[[136 128 136 107 132 125]
 [136 131 145 127 130 135]
 [136 138 132 134 122 112]] ans = 132

[[125 121 136 105]
 [123 151 123  99]
 [138 115 118 131]] ans = 118

[[131 123 112 123 133 104]
 [130 122 111 124 135 102]
 [128 121 109 125 136 101]] ans = 109

[[135 132 147 145 132]
 [126 127 135 140 127]
 [132 127 112 105 129]] ans = 112

[[143 122 108 147 122]
 [108 158 126 102 137]
 [128 116 130 128 123]] ans = 130

[[119 100 140 119 116]
 [121 130 144 127 138]
 [122 126 118 129 131]] ans = 118

[[115 115 147 104 129 124 145]
 [116 102 128 114 112 132 128]
 [149 129 133 136 128 131 122]] ans = 133
---
[107 116 150 125] => 116

[[142 111 109 145 103 116]
 [150 134 105 133 134 137]
 [120 131 141 113 144 151]] => 113

[[127 137 127 117 140]
 [135 135 139 150 128]] => 139

[124 132  98 120 116] => 98

[104 158 117 132] => 158

[139 103 123 114] => 103

[129 126 104 122 109] => 104

[[110 144 149 110]
 [ 98 110 115 130]
 [112 105 115 129]] => 105

[104 118 115 125 150  99] => 125
---
[[120 132 128 152 130]
 [136 120 118 118 129]
 [127 123 117 148 131]] yields 117

[136 107 120 136 146 127] yields 136

[[115 135 122 126 139 143]
 [100 107 112 149 148 122]] yields 149

[110 125 157 122 134] yields 157

[[132 135 138 129 151]
 [137 126 117 100 137]
 [133 121 110 107 143]] yields 110

[121 109 145 156] yields 109

[142 101 121 133 146] yields 121

[[121 117 107 110 146]
 [123 119 110 112 144]
 [143 140  99 121 153]] yields 99

[112 133 145 117 104] yields 145

[[129 128 128 128 128 128 127]
 [118 105 121 147 123 149 135]] yields 123
---
127,123,128,126,127,122
104,129,134,130,107,120
out 127

106,132,143,149
144,121,127,131
out 143

143,119,115,154,123,120
144,124,130,118,120,138
out 123

148,135,122,131
129,135,127,99
out 122

152,149,143,120,148
138,131,148,149,102
out 120

107,119,111,115,104,148,130
102,112,112,118,106,144,131
out 148

146,102,106,128,106,123
137,133,133,124,126,129
out 106

149,101,126,121,105
139,127,125,124,105
out 121
---
[132 136 128 106 125 140 142] --> 106

[137 155 133 131 135] --> 155

[122 153 123 138 126] --> 153

[[140 134 129 130]
 [133 141 118 122]
 [147 142 102 123]] --> 147

[133 129 141 155] --> 133

[152 119 148 107 116 111 133] --> 107

[[126 119 123 119 155]
 [123 144 112 102 115]
 [114 101 112 147 114]] --> 101
---
[[130 149 120 135 112]
 [137 149 136 139 101]
 [139 108 116 116 131]] out 130

[[123 123 138 133]
 [136 133 148 130]
 [117 124 135  98]] out 123

[[103 107 128 157 127 143]
 [104 104 114 131 139 116]
 [119 158 147 150 141 110]] out 103

[[131 131 128 125 129 123]
 [141 134 146 120 120 134]
 [129 137 102 123 139 136]] out 131

[[127 143 120 116 126]
 [144 144 135 104 114]
 [143 127 138 149 140]] out 127

[[130 128 122 135 111 128 127]
 [115 134 133 138 130 134 118]
 [144 131 142 142 121 104 125]] out 130

[[124 140 134 148 154 134]
 [127 139 137 131 139 125]
 [123 147 136 141 134 126]] out 124

[[138 134 130 140 128 118 129]
 [120 122 132 137 122 114 132]
 [118 152 135 133 136 123 137]] out 138
---
[128, 126, 142, 109, 127, 132, 150] ⇒ 128
[145, 127, 111, 102] ⇒ 145
[129, 124, 152, 126, 134, 130, 128] ⇒ 129
[134, 128, 98, 134] ⇒ 134
[112, 130, 108, 130, 124, 98] ⇒ 112
[111, 110, 152, 127, 147, 153, 132] ⇒ 111
[126, 138, 154, 121] ⇒ 126
[150, 141, 140, 149, 138] ⇒ 150
---
134  120  150  123
134  107  146  121
Out: 123

122  133  134  131  114  134
112  129  120  133  134  127
103  131  134  141  139  125
Out: 127

147  144  103  111  132
156  125  104  153  137
Out: 132

127  129  128  129
125  128  110  104
Out: 129

144  135  134  150  128  121  125
138  132  128  127  128  138  125
Out: 125

128  121  117  122  151  126  155
155  155  117  155  117  154  113
Out: 155

130  155  145  129  128  128
143  157  132  128  129  128
Out: 128
---
[149 132 155 136] ⇒ 136, 149

[ 98 114 137 106 125 149] ⇒ 149, 98

[129 145 148 123 137 150] ⇒ 150, 129

[[140 133 129 122 128 158]
 [125 119 140 133 126 112]] ⇒ 158, 125

[106 114 107 134 119 145] ⇒ 145, 106

[[154 122 112 134 126]
 [103 120 132 131 134]] ⇒ 126, 103

[139 140 157 149 124] ⇒ 124, 139

[[119 123 121 112 115 138 155]
 [127 147 126 135 151 103 122]] ⇒ 155, 127
---
[[117 136 152 132]
 [120 129 149 126]
 [131 129 142 130]] gives 130

[[135 111 135 138 126]
 [119 144 115 155 114]
 [114 132 128 114 129]] gives 129

[[130 131 113 137 145 146 121]
 [123 132 125 128 131 126 122]
 [107 140 122 125 132 112 107]] gives 107

[[132 134 137 129 131 133 128]
 [116 124 149 140 115 151 119]
 [130 134 132 128 133 135 131]] gives 131

[[106 135 153 104]
 [108 123 157 107]
 [ 99 103 143 120]] gives 120

[[113 131 122 128 134 125 136]
 [102 121 125 150 104 123 138]
 [116 115 128 134 113 121 141]] gives 141

[[140 105 114 127]
 [137 133 134 119]
 [135 112 117 127]] gives 127

[[131 135 117 147 110]
 [131 136 115 153 124]
 [141 137 116 154 130]] gives 130

[[140 103 105 116 143]
 [138 112 125 124 146]
 [144 103 105 116 149]] gives 149
---
Q:
[[129 128 144 132 112 129]
 [130 126 152 122 129 129]
 [130 129 100 131 134 128]]
A: 122

Q:
[[151 137 130 131 115 144]
 [113 140 106 111 129 144]]
A: 111

Q:
[[133 112 148 151]
 [143 123 145 124]]
A: 123

Q:
[[113 116 130 132 121 130 114]
 [107 101 144 127 110 125 103]]
A: 110

Q:
[[132 135 124 136 129 124]
 [132 135 156 136 135 124]]
A: 136

Q:
[[129 132 131 150]
 [128 140 131 122]]
A: 140

Q:
[[127 124 130 146]
 [143 125 126 105]]
A: 125

Q:
[[157 157 130 155]
 [110 146 128 133]]
A: 146

Q:
[[135 123 130 132 147 121]
 [133 114 128 140 150 133]]
A: 140
